Below are the code and all the weights of a small trained network. Each question names an input and a class and asks about switching units off, where a switched-off unit gives its printed mean instead of its output.

import numpy as np


def w(rows, s, z=0):
    codes = np.array(rows[::2]) - 128.0
    scale = np.full(codes.shape[1], s)
    scale[-1] = z or s
    return codes * scale


def norm(h):
    return h / np.sqrt((h * h).mean(-1, keepdims=True) + 1e-5)


def f(y):
    return np.maximum(y, 0)


def log_softmax(a):
    a = a - a.max(-1, keepdims=True)
    return a - np.log(np.exp(a).sum(-1, keepdims=True))


def net(x, mask):
    res = np.array(x, float).reshape(1, 4) / 4 @ E
    u = 0
    for l in range(3):
        y = f(norm(res) @ A[l][:, :-1].T + A[l][:, -1])
        res = res + np.where(mask[u : u + 12], y, B[l][:, -1]) @ B[l][:, :-1]
        u += 12
    return log_softmax(norm(res)[-1] @ U[:, :-1].T + U[:, -1])


A, B = {}, {}
E = w([
[138,94,141,190,131,108,54,143,133,163,160],'x0',
[1,175,72,134,168,122,112,116,124,33,182],'x1',
[137,73,18,88,120,112,165,62,213,130,139],'x2',
[116,118,179,107,77,176,126,203,200,68,144],'x3',
],0.0084)
A[0] = w([
[155,147,173,138,117,154,121,139,98,153,119,133],'L0N1',
[106,112,166,155,106,156,99,179,185,89,169,46],'L0N2',
[118,110,134,209,147,151,13,153,126,144,187,43],'L0N3',
[103,196,159,157,117,122,102,174,54,85,141,25],'L0N4',
[55,150,106,118,142,139,76,136,127,92,119,33],'L0N5',
[150,51,167,127,103,126,109,140,122,180,120,47],'L0N6',
[100,106,164,82,122,169,174,174,153,103,118,3],'L0N7',
[126,145,99,174,129,105,105,137,105,96,224,57],'L0N8',
[111,162,63,164,115,76,123,128,42,153,129,58],'L0N9',
[141,214,141,71,157,180,184,100,100,66,72,65],'L0N10',
[109,101,135,133,155,123,111,95,106,201,94,102],'L0N11',
[110,50,101,148,118,80,61,116,181,141,125,130],'L0N12',
],0.011,0.0048)
B[0] = w([
[129,138,151,89,163,216,119,145,114,134,91,235],'L0N1',
[69,47,156,173,48,136,228,168,152,175,192,242],'L0N2',
[142,169,222,107,2,84,5,41,87,96,89,254],'L0N3',
[52,132,127,80,194,212,62,151,77,178,92,253],'L0N4',
[213,83,179,181,179,123,178,201,202,80,67,227],'L0N5',
[195,109,212,145,154,114,157,113,160,82,107,238],'L0N6',
[125,30,118,167,67,85,115,169,87,150,204,197],'L0N7',
[183,48,185,104,175,76,184,105,208,120,74,213],'L0N8',
[150,128,145,156,129,81,176,195,76,164,206,232],'L0N9',
[148,127,183,33,24,52,39,19,104,66,84,236],'L0N10',
[109,74,145,144,73,115,164,163,96,138,155,225],'L0N11',
[97,125,158,59,95,172,17,50,108,151,123,255],'L0N12',
],0.0079,0.0058)
A[1] = w([
[157,79,245,124,97,104,103,156,149,147,50,217],'L1N1',
[103,195,114,193,106,78,130,133,91,150,134,51],'L1N2',
[73,190,115,171,190,103,71,150,157,43,186,123],'L1N3',
[61,118,139,171,198,50,149,137,178,80,123,46],'L1N4',
[119,153,75,185,212,93,136,131,148,167,162,2],'L1N5',
[133,164,156,132,172,37,152,136,32,150,137,115],'L1N6',
[77,120,167,98,125,231,110,151,153,125,145,149],'L1N7',
[155,139,40,121,164,188,115,125,226,147,176,22],'L1N8',
[98,152,104,164,53,103,127,224,156,162,137,75],'L1N9',
[52,121,160,116,163,72,78,152,190,63,93,111],'L1N10',
[120,104,84,144,117,94,171,180,144,116,200,135],'L1N11',
[115,79,1,74,93,174,93,83,189,87,137,107],'L1N12',
],0.0086,0.0049)
B[1] = w([
[132,142,44,117,185,153,180,91,169,78,142,251],'L1N1',
[119,85,121,97,133,120,161,86,145,136,137,131],'L1N2',
[255,160,142,198,151,103,164,141,186,105,86,135],'L1N3',
[220,160,189,184,208,89,158,88,211,130,130,141],'L1N4',
[137,97,151,85,60,112,140,112,56,86,160,130],'L1N5',
[35,45,92,192,85,116,132,178,167,147,234,157],'L1N6',
[125,151,94,170,132,102,88,164,88,183,170,163],'L1N7',
[56,170,92,129,156,157,57,161,122,197,99,132],'L1N8',
[102,133,110,162,97,115,124,113,100,110,207,135],'L1N9',
[215,143,140,93,167,179,136,52,198,123,109,161],'L1N10',
[109,105,137,168,122,154,99,181,111,144,130,142],'L1N11',
[66,194,151,122,165,214,55,150,78,183,108,162],'L1N12',
],0.0087,0.019)
A[2] = w([
[81,110,138,176,24,154,187,188,184,94,227,101],'L2N1',
[144,69,135,103,135,163,130,86,194,186,138,80],'L2N2',
[97,184,59,100,123,151,87,87,159,183,32,14],'L2N3',
[142,145,130,107,238,206,111,87,90,183,81,148],'L2N4',
[125,203,151,124,226,181,72,248,46,152,78,22],'L2N5',
[131,132,123,162,255,71,191,122,197,80,87,64],'L2N6',
[157,131,33,105,128,135,207,117,104,9,61,141],'L2N7',
[88,191,108,47,51,43,167,139,134,91,37,2],'L2N8',
[82,122,80,152,177,40,177,117,78,176,224,36],'L2N9',
[239,132,101,181,205,144,202,139,153,108,72,12],'L2N10',
[118,144,58,95,139,56,177,126,76,140,135,153],'L2N11',
[170,142,172,132,69,34,60,88,151,121,36,167],'L2N12',
],0.0093,0.0044)
B[2] = w([
[167,78,69,156,99,53,191,131,56,162,154,240],'L2N1',
[102,163,140,140,154,98,146,151,90,106,131,232],'L2N2',
[84,126,136,119,150,135,104,200,74,173,103,175],'L2N3',
[71,123,94,142,150,175,141,188,149,152,145,254],'L2N4',
[69,140,41,87,169,130,90,116,135,206,95,183],'L2N5',
[205,175,134,160,159,165,191,136,194,107,71,226],'L2N6',
[159,137,196,172,135,99,102,96,144,141,132,209],'L2N7',
[159,161,193,112,68,59,32,21,69,94,111,151],'L2N8',
[162,77,82,132,75,139,171,195,149,132,152,198],'L2N9',
[173,211,127,199,222,112,193,140,251,75,69,220],'L2N10',
[155,105,166,155,70,121,143,152,115,83,163,164],'L2N11',
[130,185,148,77,82,88,99,67,101,45,115,189],'L2N12',
],0.012,0.0079)
U = w([
[225,207,160,209,249,133,203,151,252,76,44,3],'0',
[145,25,60,190,26,47,205,229,56,175,214,144],'1',
[3,188,56,68,213,210,31,208,79,235,55,183],'2',
[144,183,236,51,30,48,13,7,88,43,82,184],'3',
],0.015,0.0026)

Each question gives the input, the list of numbers given to net, and the class t.
The units are the neurons (one row each of A and B). Each row of codes is followed by its name. A weight is (code - 128) times the scale printed after its matrix; where a second scale follows, it is the last column's (A, B and U).
mask holds one flag per neuron, layer by layer. A switched-off neuron (its flag False) gives its mean, the last column of its row in B, instead of its output. The means were averaged over made-up inputs and are rounded, as every weight is.
A unit's drop is (log p(t) with every unit on - log p(t) with that unit switched off) / (log p(t) with every unit on - log p(t) with every unit switched off).
The circuit of an input: a set's keep is (log p(t) with only the set's units on - log p(t) with every unit switched off) / (log p(t) with every unit on - log p(t) with every unit switched off). Starting from the 12 units with the biggest drops (on a tie, the unit counted first), units are removed one at a time, each time the one whose removal leaves the highest keep (on an exact tie, the one counted first), for as long as the keep stays at least 0.8.
circuit, biggest first: the units of the circuit, biggest drop first
k most important neurons: the k neurons with the biggest drops, biggest first
top k neurons in layer l: the k neurons of layer l with the biggest drops, biggest first
drop of u: that unit's drop, to one decimal
input [7,5,-6,3], class 3: circuit, biggest first : (L0N3)
input [-8,-3,8,5], class 2: 3 most important neurons : (L1N12 L0N3 L0N6)
input [-8,6,2,8], class 1: 2 most important neurons : (L0N7 L0N2)
input [5,-4,3,-5], class 1: top 2 neurons in layer 1 : (L1N10 L1N1)
input [6,1,8,-7], class 2: 2 most important neurons : (L0N12 L1N12)
input [-6,5,3,-2], class 3: 2 most important neurons : (L0N10 L1N1)
input [-8,5,-4,7], class 3: 2 most important neurons : (L0N10 L1N6)
input [1,-7,2,-8], class 1: 3 most important neurons : (L1N6 L0N11 L0N5)
input [6,1,1,-4], class 3: 2 most important neurons : (L0N3 L0N12)
input [-4,3,-6,6], class 1: top 3 neurons in layer 0 : (L0N2 L0N7 L0N12)
input [-6,-1,-6,1], class 2: 2 most important neurons : (L0N4 L0N1)
input [6,-5,0,6], class 1: 3 most important neurons : (L0N2 L0N10 L2N1)
input [-6,-3,5,4], class 3: top 2 neurons in layer 0 : (L0N10 L0N4)
input [5,4,-7,-4], class 2: circuit, biggest first : (L0N4)
input [4,2,8,-7], class 2: 2 most important neurons : (L0N12 L1N12)
input [7,-3,4,5], class 3: 2 most important neurons : (L0N12 L0N3)
input [7,1,3,-7], class 1: 3 most important neurons : (L0N9 L0N10 L1N6)
input [-1,6,-2,8], class 1: top 2 neurons in layer 0 : (L0N2 L0N7)
input [8,-6,1,-5], class 3: top 2 neurons in layer 0 : (L0N3 L0N12)
input [-7,-3,-4,1], class 3: circuit, biggest first : (L0N10)
input [3,-7,-8,-2], class 2: top 2 neurons in layer 0 : (L0N1 L0N5)
input [7,-6,-8,-2], class 2: top 2 neurons in layer 0 : (L0N1 L0N10)
input [7,-4,-2,1], class 3: drop of L0N3 : 1.4
